Below is a small trained network, with its code and all its weights. Each question gives an input and a class and asks what happens when units are switched off, that is, made to give their printed mean instead of their output.

import numpy as np


def w(rows, s, z=0):
    codes = np.array(rows[::2]) - 128.0
    scale = np.full(codes.shape[1], s)
    scale[-1] = z or s
    return codes * scale


def f(y):
    return y / 2 * (1 + np.tanh(0.7978845608 * (y + 0.044715 * y**3)))


def log_softmax(a):
    a = a - a.max(-1, keepdims=True)
    return a - np.log(np.exp(a).sum(-1, keepdims=True))


def net(x, mask):
    res = np.array(x, float).reshape(1, 8) / 4 @ E
    y = f(res @ A[0][:, :-1].T + A[0][:, -1])
    res = res + np.where(mask, y, B[0][:, -1]) @ B[0][:, :-1]
    return log_softmax(res[-1] @ U[:, :-1].T + U[:, -1])


A, B = {}, {}
E = w([
[105,124,132,149,118,123,129,118],'x0',
[96,243,170,41,82,70,105,107],'x1',
[212,171,41,162,129,139,193,2],'x2',
[10,124,44,68,124,164,178,141],'x3',
[137,132,116,127,142,122,133,137],'x4',
[188,126,16,184,11,86,126,226],'x5',
[135,136,143,111,116,154,126,130],'x6',
[94,123,135,159,119,116,127,112],'x7',
],0.0071)
A[0] = w([
[128,116,169,120,190,112,156,103,80],'neuron 1',
[134,113,33,188,108,163,110,200,97],'neuron 2',
[154,123,76,137,100,110,50,135,53],'neuron 3',
[153,199,105,70,148,108,145,164,102],'neuron 4',
[99,60,127,189,124,147,171,123,103],'neuron 5',
[104,74,171,103,182,154,142,63,52],'neuron 6',
[99,73,164,118,143,84,104,178,135],'neuron 7',
[37,159,55,111,166,139,239,133,159],'neuron 8',
[126,97,153,57,107,107,78,211,125],'neuron 9',
[139,109,95,142,105,99,112,171,29],'neuron 10',
[156,123,208,162,139,70,93,68,172],'neuron 11',
[150,92,101,121,65,55,111,159,65],'neuron 12',
[78,80,78,133,123,183,119,104,112],'neuron 13',
[124,105,140,226,148,196,190,140,73],'neuron 14',
[57,175,143,73,57,98,95,82,179],'neuron 15',
[41,131,157,111,201,100,121,141,124],'neuron 16',
[133,100,141,183,117,200,166,136,251],'neuron 17',
[51,50,77,84,90,154,155,124,198],'neuron 18',
[185,212,110,139,101,138,218,6,40],'neuron 19',
[188,196,67,28,108,139,164,173,242],'neuron 20',
[192,137,130,63,139,127,204,148,186],'neuron 21',
[101,85,173,112,139,131,56,123,78],'neuron 22',
[164,73,71,105,148,73,172,50,77],'neuron 23',
[138,125,126,76,205,134,98,73,67],'neuron 24',
[150,53,107,150,170,198,121,154,102],'neuron 25',
[101,192,170,138,95,151,145,142,139],'neuron 26',
[119,143,104,108,94,123,156,154,93],'neuron 27',
[212,54,197,245,142,115,34,110,210],'neuron 28',
[110,223,144,115,85,2,109,72,96],'neuron 29',
[130,114,195,118,209,146,191,138,61],'neuron 30',
[153,144,125,150,58,132,143,160,72],'neuron 31',
[136,135,88,142,101,154,162,42,104],'neuron 32',
],0.0088,0.0028)
B[0] = w([
[116,186,112,164,98,144,147,142,163],'neuron 1',
[79,188,76,186,120,93,109,144,230],'neuron 2',
[107,192,95,86,22,140,185,103,158],'neuron 3',
[81,99,117,119,118,106,69,101,158],'neuron 4',
[75,118,104,82,185,138,79,113,174],'neuron 5',
[82,161,78,160,113,198,151,129,193],'neuron 6',
[119,47,183,213,102,91,100,176,190],'neuron 7',
[200,73,134,110,160,145,232,182,229],'neuron 8',
[144,42,158,209,119,133,149,152,211],'neuron 9',
[96,120,92,140,75,173,148,107,158],'neuron 10',
[176,158,95,129,159,160,235,197,199],'neuron 11',
[116,170,64,187,100,141,167,112,185],'neuron 12',
[187,212,101,54,137,99,120,96,173],'neuron 13',
[101,127,100,108,157,160,64,81,181],'neuron 14',
[63,128,93,111,191,59,117,10,217],'neuron 15',
[152,163,166,201,78,126,163,129,202],'neuron 16',
[118,150,131,122,236,85,81,72,193],'neuron 17',
[246,93,169,35,112,33,156,169,218],'neuron 18',
[182,28,183,219,26,102,117,106,244],'neuron 19',
[133,134,78,165,154,100,110,143,219],'neuron 20',
[129,58,91,180,198,60,82,144,160],'neuron 21',
[114,75,90,162,66,121,167,116,170],'neuron 22',
[116,81,177,164,95,139,36,125,182],'neuron 23',
[142,195,41,172,41,226,137,138,176],'neuron 24',
[63,120,104,73,133,132,3,6,195],'neuron 25',
[185,124,118,104,149,118,50,108,153],'neuron 26',
[77,104,100,158,108,133,188,105,149],'neuron 27',
[226,163,115,24,157,102,146,139,254],'neuron 28',
[165,129,63,64,224,156,1,18,224],'neuron 29',
[87,134,102,189,111,203,128,109,179],'neuron 30',
[98,169,68,125,103,167,153,194,168],'neuron 31',
[136,57,234,208,89,98,104,168,192],'neuron 32',
],0.0053,0.0077)
U = w([
[112,27,200,195,92,89,56,164,41],'0',
[83,121,96,72,193,108,1,123,48],'1',
[77,209,78,156,58,205,143,162,34],'2',
[129,109,128,135,176,87,107,161,254],'3',
[137,112,133,110,152,97,101,164,250],'4',
[188,120,133,57,170,86,173,175,71],'5',
],0.0092,0.0038)

Each question gives the input, the list of numbers given to net, and the class t.
The units are the neurons (one row each of A and B). Each row of codes is followed by its name. A weight is (code - 128) times the scale printed after its matrix; where a second scale follows, it is the last column's (A, B and U).
mask holds one flag per neuron, in row order. A switched-off neuron (its flag False) gives its mean, the last column of its row in B, instead of its output. The means were averaged over made-up inputs and are rounded, as every weight is.
A unit's drop is (log p(t) with every unit on - log p(t) with that unit switched off) / (log p(t) with every unit on - log p(t) with every unit switched off).
The circuit of an input: a set's keep is (log p(t) with only the set's units on - log p(t) with every unit switched off) / (log p(t) with every unit on - log p(t) with every unit switched off). Starting from the 12 units with the biggest drops (on a tie, the unit counted first), units are removed one at a time, each time the one whose removal leaves the highest keep (on an exact tie, the one counted first), for as long as the keep stays at least 0.8.
units of the circuit, in order: the units of the circuit, biggest drop first
unit that matters most: the unit with the biggest drop
k most important neurons: the k neurons with the biggest drops, biggest first
drop when u is switched off: that unit's drop, to one decimal
input [-3,-8,-7,-5,-2,7,-4,-8], class 1: units of the circuit, in order	neuron 25; neuron 28
input [-6,3,-6,-8,5,6,-5,5], class 5: units of the circuit, in order	neuron 28
input [8,4,-1,7,7,-3,-1,-4], class 5: units of the circuit, in order	neuron 8; neuron 18
input [-7,-2,-7,6,3,-7,4,1], class 0: units of the circuit, in order	neuron 7; neuron 16
input [-8,-8,6,-7,-7,-3,-3,-5], class 1: units of the circuit, in order	neuron 25; neuron 14
input [1,-8,3,-2,-7,-8,1,1], class 1: 3 most important neurons	neuron 25; neuron 17; neuron 14
input [-5,1,-3,-8,-4,-1,-6,-5], class 5: 2 most important neurons	neuron 28; neuron 11
input [-5,-4,-5,8,1,-6,-4,0], class 5: 3 most important neurons	neuron 18; neuron 8; neuron 13
input [-3,-4,3,7,4,-8,6,1], class 2: 3 most important neurons	neuron 24; neuron 6; neuron 30
input [1,7,-1,8,0,5,-1,4], class 5: 2 most important neurons	neuron 8; neuron 18
input [-4,2,-4,7,-2,3,2,-1], class 5: units of the circuit, in order	neuron 18; neuron 8
input [2,1,7,4,-1,-2,-3,0], class 0: units of the circuit, in order	neuron 19; neuron 32
input [-1,-7,-5,-1,-1,3,-4,-7], class 1: 2 most important neurons	neuron 25; neuron 19
input [-4,-2,5,8,-4,7,-5,3], class 5: units of the circuit, in order	neuron 18
input [-8,-5,8,-6,3,-7,1,7], class 0: 2 most important neurons	neuron 19; neuron 32
input [7,-8,7,7,-3,-2,-1,0], class 1: 2 most important neurons	neuron 25; neuron 13
input [2,5,2,6,5,-3,2,-1], class 5: 2 most important neurons	neuron 8; neuron 25
input [-5,3,-8,7,-1,3,-6,7], class 0: 3 most important neurons	neuron 7; neuron 9; neuron 28
input [-1,-5,5,7,8,-8,-2,1], class 2: 4 most important neurons	neuron 24; neuron 6; neuron 30; neuron 1
input [2,6,-7,2,8,-6,7,6], class 0: unit that matters most	neuron 16
input [-6,-4,2,8,0,4,7,7], class 5: 2 most important neurons	neuron 18; neuron 8
input [-6,-5,-4,-2,-2,7,-3,7], class 2: drop when neuron 9 is switched off	0.0
input [5,3,8,-2,-1,0,8,5], class 0: drop when neuron 19 is switched off	0.3
input [6,8,6,-2,7,-1,-4,4], class 1: drop when neuron 29 is switched off	2.8
